Below are the code and all the weights of a small trained network. Each question names an input and a target symbol and asks about switching units off, where a switched-off unit gives its printed mean instead of its output.

import numpy as np


def w(rows, s, z=0):
    codes = np.array(rows[::2]) - 128.0
    scale = np.full(codes.shape[1], s)
    scale[-1] = z or s
    return codes * scale


def f(y):
    return y / 2 * (1 + np.tanh(0.7978845608 * (y + 0.044715 * y**3)))


def softmax(a):
    e = np.exp(a - a.max(-1, keepdims=True))
    return e / e.sum(-1, keepdims=True)


def log_softmax(a):
    a = a - a.max(-1, keepdims=True)
    return a - np.log(np.exp(a).sum(-1, keepdims=True))


def net(x, mask):
    ids = ['ΘΦΩβδζλξστψ'.index(c) for c in x.split()]
    T = len(ids)
    res = E[ids] + P[:T]
    u = 0
    for l in range(3):
        r = res
        for j in range(2):
            rows = slice(2 * j, 2 * j + 2)
            q, k, v = (r @ M[l][rows].T for M in (Q, K, V))
            z = softmax(np.where(np.tri(T) > 0, q @ k.T / 2**0.5, -1e9)) @ v
            o = O[l][rows]
            res = res + np.where(mask[u + j], z, o[:, -1]) @ o[:, :-1]
        u += 2
        y = f(res @ A[l][:, :-1].T + A[l][:, -1])
        res = res + np.where(mask[u : u + 8], y, B[l][:, -1]) @ B[l][:, :-1]
        u += 8
    return log_softmax(res[-1] @ U[:, :-1].T + U[:, -1])


Q, K, V, O, A, B = {}, {}, {}, {}, {}, {}
E = w([
[179,166,66],'Θ',
[177,131,39],'Φ',
[41,65,122],'Ω',
[167,119,107],'β',
[157,98,102],'δ',
[104,34,135],'ζ',
[7,91,141],'λ',
[153,82,135],'ξ',
[160,197,101],'σ',
[1,97,145],'τ',
[64,207,99],'ψ',
],0.014)
P = w([
[231,87,164],'0',
[142,157,220],'1',
[175,81,126],'2',
[132,132,162],'3',
[116,149,168],'4',
[81,190,203],'5',
[40,246,255],'6',
[105,152,153],'7',
[179,36,41],'8',
[169,49,46],'9',
[173,36,28],'10',
[61,195,181],'11',
[71,180,166],'12',
],0.0053)
Q[0] = w([
[84,116,110],'L0H1',
[123,92,193],'L0H1',
[117,10,84],'L0H2',
[167,97,133],'L0H2',
],0.014)
K[0] = w([
[106,118,65],'L0H1',
[105,78,142],'L0H1',
[173,3,78],'L0H2',
[175,139,145],'L0H2',
],0.015)
V[0] = w([
[95,177,102],'L0H1',
[65,35,152],'L0H1',
[115,128,80],'L0H2',
[98,23,3],'L0H2',
],0.0063)
O[0] = w([
[104,163,95,62],'L0H1',
[150,158,159,216],'L0H1',
[117,155,161,122],'L0H2',
[44,254,252,253],'L0H2',
],0.0093,0.0021)
A[0] = w([
[112,66,119,205],'L0N1',
[120,119,91,83],'L0N2',
[120,181,114,58],'L0N3',
[178,174,105,83],'L0N4',
[182,130,170,125],'L0N5',
[133,81,140,203],'L0N6',
[252,204,137,254],'L0N7',
[110,181,85,135],'L0N8',
],0.014,0.0027)
B[0] = w([
[84,169,181,167],'L0N1',
[133,104,170,109],'L0N2',
[169,83,97,116],'L0N3',
[165,134,95,135],'L0N4',
[66,148,118,172],'L0N5',
[81,176,175,180],'L0N6',
[144,250,55,253],'L0N7',
[117,48,138,145],'L0N8',
],0.016,0.0038)
Q[1] = w([
[251,84,174],'L1H1',
[68,139,131],'L1H1',
[140,74,135],'L1H2',
[130,139,177],'L1H2',
],0.016)
K[1] = w([
[5,185,157],'L1H1',
[170,115,107],'L1H1',
[114,93,113],'L1H2',
[109,139,152],'L1H2',
],0.018)
V[1] = w([
[169,208,102],'L1H1',
[99,7,73],'L1H1',
[114,106,250],'L1H2',
[88,254,186],'L1H2',
],0.0057)
O[1] = w([
[103,182,9,247],'L1H1',
[223,95,216,40],'L1H1',
[250,60,133,96],'L1H2',
[218,254,127,240],'L1H2',
],0.0046,0.011)
A[1] = w([
[158,125,145,254],'L1N1',
[167,78,142,135],'L1N2',
[57,140,169,117],'L1N3',
[182,145,126,136],'L1N4',
[73,7,202,123],'L1N5',
[72,88,151,158],'L1N6',
[106,151,97,50],'L1N7',
[142,111,113,231],'L1N8',
],0.015,0.0054)
B[1] = w([
[8,180,37,139],'L1N1',
[82,57,66,126],'L1N2',
[208,167,64,200],'L1N3',
[148,113,49,159],'L1N4',
[251,148,161,149],'L1N5',
[150,120,32,145],'L1N6',
[180,45,148,255],'L1N7',
[10,158,46,134],'L1N8',
],0.013,0.0094)
Q[2] = w([
[108,108,116],'L2H1',
[52,254,66],'L2H1',
[218,118,162],'L2H2',
[127,150,94],'L2H2',
],0.019)
K[2] = w([
[139,154,158],'L2H1',
[156,3,125],'L2H1',
[105,165,145],'L2H2',
[124,94,120],'L2H2',
],0.025)
V[2] = w([
[149,142,191],'L2H1',
[19,37,131],'L2H1',
[2,133,70],'L2H2',
[197,121,89],'L2H2',
],0.0086)
O[2] = w([
[111,158,67,8],'L2H1',
[226,9,159,4],'L2H1',
[2,196,127,156],'L2H2',
[162,159,67,240],'L2H2',
],0.0062,0.012)
A[2] = w([
[21,107,182,254],'L2N1',
[30,158,211,221],'L2N2',
[159,178,164,249],'L2N3',
[135,189,247,117],'L2N4',
[165,148,95,208],'L2N5',
[50,175,87,159],'L2N6',
[225,82,163,75],'L2N7',
[172,166,141,66],'L2N8',
],0.014,0.0073)
B[2] = w([
[251,179,59,136],'L2N1',
[109,11,103,148],'L2N2',
[93,66,68,205],'L2N3',
[146,155,235,142],'L2N4',
[75,100,136,228],'L2N5',
[151,147,195,253],'L2N6',
[162,190,202,132],'L2N7',
[177,197,123,162],'L2N8',
],0.023,0.025)
U = w([
[179,95,170,61],'Θ',
[87,175,173,214],'Φ',
[53,81,158,206],'Ω',
[157,107,113,193],'β',
[91,118,34,199],'δ',
[171,159,170,3],'ζ',
[74,119,23,141],'λ',
[57,254,100,102],'ξ',
[165,175,135,38],'σ',
[186,167,87,247],'τ',
[160,171,135,8],'ψ',
],0.0098,0.0046)

Each question gives the input, a string of symbols that net reads in full, and the target symbol t.
The units are the heads (2 rows each of Q, K, V and O) and the neurons (one row each of A and B). Each row of codes is followed by its name. A weight is (code - 128) times the scale printed after its matrix; where a second scale follows, it is the last column's (O, A, B and U).
mask holds one flag per unit, layer by layer, with each layer's heads first. A switched-off unit (its flag False) gives its mean, the last column of its rows in O or B, instead of its output. The means were averaged over made-up inputs and are rounded, as every weight is.
A unit's drop is (log p(t) with every unit on - log p(t) with that unit switched off) / (log p(t) with every unit on - log p(t) with every unit switched off).
The circuit of an input: a set's keep is (log p(t) with only the set's units on - log p(t) with every unit switched off) / (log p(t) with every unit on - log p(t) with every unit switched off). Starting from the 12 units with the biggest drops (on a tie, the unit counted first), units are removed one at a time, each time the one whose removal leaves the highest keep (on an exact tie, the one counted first), for as long as the keep stays at least 0.8.
units of the circuit, in order: the units of the circuit, biggest drop first
unit that matters most: the unit with the biggest drop
top k neurons: the k neurons with the biggest drops, biggest first
top k neurons in layer l: the k neurons of layer l with the biggest drops, biggest first
heads that matter: for each layer, one digit per head in row order, 1 if its drop is at least 0.15 and else 0, layers parted by /
input δ ξ ξ ξ δ τ, target ξ: units of the circuit, in order -> L1N3; L2N2
input β Φ ξ δ δ σ τ λ, target ξ: unit that matters most -> L1N3
input δ ξ ξ σ ξ δ δ ξ ψ ξ, target λ: units of the circuit, in order -> L2N6; L0N7
input Ω Θ δ ξ, target ξ: top 3 neurons in layer 0 -> L0N7; L0N5; L0N2
input ψ δ ζ ξ ξ Θ ψ δ ξ ξ, target Ω: top 2 neurons -> L1N8; L0N8
input ξ δ ξ ξ ζ σ Θ Ω τ, target ξ: top 2 neurons -> L1N3; L0N7
input δ ξ Φ ψ, target Ω: top 2 neurons -> L0N7; L1N7
input Φ ζ λ δ ζ ψ Ω ξ δ Θ β, target δ: heads that matter -> 01 / 01 / 10
input β ψ β Φ, target Ω: units of the circuit, in order -> L2N8; L1N3
input ξ Ω Θ ξ ξ β δ ψ ψ δ δ, target Ω: heads that matter -> 10 / 11 / 00
input σ ξ ψ σ, target λ: top 2 neurons -> L0N7; L1N7
input δ ψ ξ σ ξ ζ, target λ: heads that matter -> 10 / 11 / 10
input Θ ψ τ Ω δ ξ ξ ξ ξ ξ, target δ: top 3 neurons in layer 0 -> L0N7; L0N4; L0N2
input Θ Ω β, target ξ: units of the circuit, in order -> L0N7; L1H2
input Ω Φ δ ψ δ ξ σ τ, target λ: unit that matters most -> L1H2
input ψ ξ ζ δ ξ ξ ξ ξ ξ δ, target β: top 3 neurons -> L1N3; L2N1; L1N1
input ξ Φ τ ψ δ ξ Φ σ Ω, target λ: top 3 neurons -> L0N8; L2N6; L0N7
input δ λ ζ ξ Ω ζ ξ ψ ψ, target Φ: top 3 neurons -> L1N5; L0N7; L1N8
input τ Θ ξ ξ ξ Θ Θ λ β ψ, target δ: top 2 neurons -> L1N7; L0N7
input δ Ω σ ξ ξ σ ξ ψ δ, target λ: top 3 neurons -> L2N6; L1N5; L0N7
